Below are the code and all the weights of a small trained network. Each question names an input and a class and asks about switching units off, where a switched-off unit gives its printed mean instead of its output.

import numpy as np


def w(rows, s, z=0):
    codes = np.array(rows[::2]) - 128.0
    scale = np.full(codes.shape[1], s)
    scale[-1] = z or s
    return codes * scale


def f(y):
    return y / 2 * (1 + np.tanh(0.7978845608 * (y + 0.044715 * y**3)))


def log_softmax(a):
    a = a - a.max(-1, keepdims=True)
    return a - np.log(np.exp(a).sum(-1, keepdims=True))


def net(x, mask):
    res = np.array(x, float).reshape(1, 6) / 4 @ E
    y = f(res @ A[0][:, :-1].T + A[0][:, -1])
    res = res + np.where(mask, y, B[0][:, -1]) @ B[0][:, :-1]
    return log_softmax(res[-1] @ U[:, :-1].T + U[:, -1])


A, B = {}, {}
E = w([
[82,90,216,118,123,245,125,31],'x0',
[127,128,127,127,128,128,127,129],'x1',
[210,170,204,145,134,205,134,254],'x2',
[128,128,128,126,132,127,129,127],'x3',
[127,128,128,119,129,130,128,128],'x4',
[231,148,248,128,132,25,150,68],'x5',
],0.0039)
A[0] = w([
[171,128,180,132,124,175,129,219,9],'neuron 0',
[89,119,81,140,120,178,111,156,93],'neuron 1',
[123,124,146,127,121,159,131,104,51],'neuron 2',
[167,130,214,130,126,57,118,94,144],'neuron 3',
[167,133,194,127,127,69,128,97,130],'neuron 4',
[99,113,87,121,123,87,129,61,43],'neuron 5',
[145,134,81,124,131,52,123,186,73],'neuron 6',
[93,120,71,138,125,76,124,37,62],'neuron 7',
[170,127,183,130,124,175,128,223,10],'neuron 8',
[143,135,87,124,134,62,121,178,70],'neuron 9',
[127,128,127,128,129,127,128,127,104],'neuron 10',
[129,127,128,127,128,127,128,129,124],'neuron 11',
[166,133,190,126,127,71,131,98,126],'neuron 12',
[121,124,120,126,126,119,128,114,47],'neuron 13',
[86,117,61,140,125,194,115,161,99],'neuron 14',
[96,117,77,130,125,80,126,47,54],'neuron 15',
[155,143,57,123,125,26,132,211,85],'neuron 16',
[139,135,138,137,130,139,124,146,19],'neuron 17',
[142,133,91,125,136,68,121,172,67],'neuron 18',
[128,127,128,129,127,128,128,128,127],'neuron 19',
[112,123,171,124,123,195,128,73,41],'neuron 20',
[106,124,185,120,128,214,123,53,50],'neuron 21',
[105,125,185,120,128,213,123,53,51],'neuron 22',
[69,132,10,110,133,226,132,174,108],'neuron 23',
[161,140,163,141,130,166,123,191,1],'neuron 24',
[165,133,180,125,128,79,134,100,118],'neuron 25',
[162,134,171,124,130,86,137,103,113],'neuron 26',
[98,115,84,124,124,85,128,56,46],'neuron 27',
[128,128,128,128,127,128,129,128,129],'neuron 28',
[128,128,128,128,128,128,128,128,128],'neuron 29',
],0.011,0.00081)
B[0] = w([
[125,199,128,106,140,167,121,179,186],'neuron 0',
[138,123,129,120,140,78,135,113,177],'neuron 1',
[127,112,127,136,118,141,128,122,135],'neuron 2',
[135,119,119,117,145,43,135,111,193],'neuron 3',
[134,122,122,119,142,63,135,113,178],'neuron 4',
[130,176,132,117,136,154,126,169,171],'neuron 5',
[118,81,133,149,107,171,126,100,186],'neuron 6',
[134,195,137,109,139,169,122,184,195],'neuron 7',
[125,202,129,106,140,169,121,181,188],'neuron 8',
[118,89,132,146,111,163,127,105,174],'neuron 9',
[128,129,128,127,127,128,128,129,126],'neuron 10',
[127,128,128,128,128,128,127,127,128],'neuron 11',
[133,121,122,120,142,66,131,115,174],'neuron 12',
[127,135,129,126,128,132,128,136,126],'neuron 13',
[141,122,130,117,143,53,136,109,199],'neuron 14',
[133,187,134,113,138,162,124,178,185],'neuron 15',
[110,53,127,166,93,201,125,82,228],'neuron 16',
[122,141,126,123,129,133,128,136,125],'neuron 17',
[119,94,132,143,113,158,126,108,166],'neuron 18',
[128,128,128,127,128,128,128,128,128],'neuron 19',
[122,84,124,150,106,165,126,108,175],'neuron 20',
[116,65,121,162,98,184,125,98,202],'neuron 21',
[116,65,121,161,99,184,124,97,202],'neuron 22',
[149,119,133,114,151,1,138,97,255],'neuron 23',
[121,176,126,111,137,152,125,161,161],'neuron 24',
[133,123,123,120,140,77,132,116,165],'neuron 25',
[132,124,123,122,137,86,131,118,156],'neuron 26',
[130,179,133,115,137,156,125,172,176],'neuron 27',
[128,128,127,128,129,128,128,127,128],'neuron 28',
[127,129,127,128,127,127,128,128,128],'neuron 29',
],0.027,0.0057)
U = w([
[161,117,120,110,161,1,146,98,253],'0',
[93,65,125,183,57,189,121,94,107],'1',
[128,224,140,93,147,167,116,217,15],'2',
],0.0092,0.00043)

Each question gives the input, the list of numbers given to net, and the class t.
The units are the neurons (one row each of A and B). Each row of codes is followed by its name. A weight is (code - 128) times the scale printed after its matrix; where a second scale follows, it is the last column's (A, B and U).
mask holds one flag per neuron, in row order. A switched-off neuron (its flag False) gives its mean, the last column of its row in B, instead of its output. The means were averaged over made-up inputs and are rounded, as every weight is.
A unit's drop is (log p(t) with every unit on - log p(t) with that unit switched off) / (log p(t) with every unit on - log p(t) with every unit switched off).
The circuit of an input: a set's keep is (log p(t) with only the set's units on - log p(t) with every unit switched off) / (log p(t) with every unit on - log p(t) with every unit switched off). Starting from the 12 units with the biggest drops (on a tie, the unit counted first), units are removed one at a time, each time the one whose removal leaves the highest keep (on an exact tie, the one counted first), for as long as the keep stays at least 0.8.
units of the circuit, in order: the units of the circuit, biggest drop first
top k neurons: the k neurons with the biggest drops, biggest first
drop when u is switched off: that unit's drop, to one decimal
input [-7,7,0,4,4,-5], class 1: top neuron : neuron 16
input [2,-4,-3,2,5,-2], class 2: top 2 neurons : neuron 16; neuron 3
input [-8,6,-5,-1,6,-6], class 1: top 2 neurons : neuron 16; neuron 6
input [-3,5,7,-8,-6,6], class 2: top 3 neurons : neuron 8; neuron 0; neuron 23
input [0,2,4,2,-5,3], class 2: top 4 neurons : neuron 23; neuron 14; neuron 8; neuron 0
input [-6,-7,8,2,-3,4], class 2: top 2 neurons : neuron 8; neuron 0
input [-4,7,4,8,1,0], class 1: top 3 neurons : neuron 16; neuron 7; neuron 15
input [7,-8,-8,-4,-4,0], class 2: top 2 neurons : neuron 7; neuron 15
input [-8,2,-5,-1,-4,-6], class 1: top 2 neurons : neuron 16; neuron 6
input [-2,-8,7,-7,3,5], class 2: top 3 neurons : neuron 8; neuron 0; neuron 23
input [-5,1,6,-4,8,-1], class 2: drop when neuron 24 is switched off : 0.3
input [-5,0,5,2,2,-7], class 0: drop when neuron 23 is switched off : 1.5
input [2,8,2,8,6,-8], class 0: drop when neuron 16 is switched off : 0.0
input [-3,-7,7,-6,-2,-5], class 2: units of the circuit, in order : neuron 8
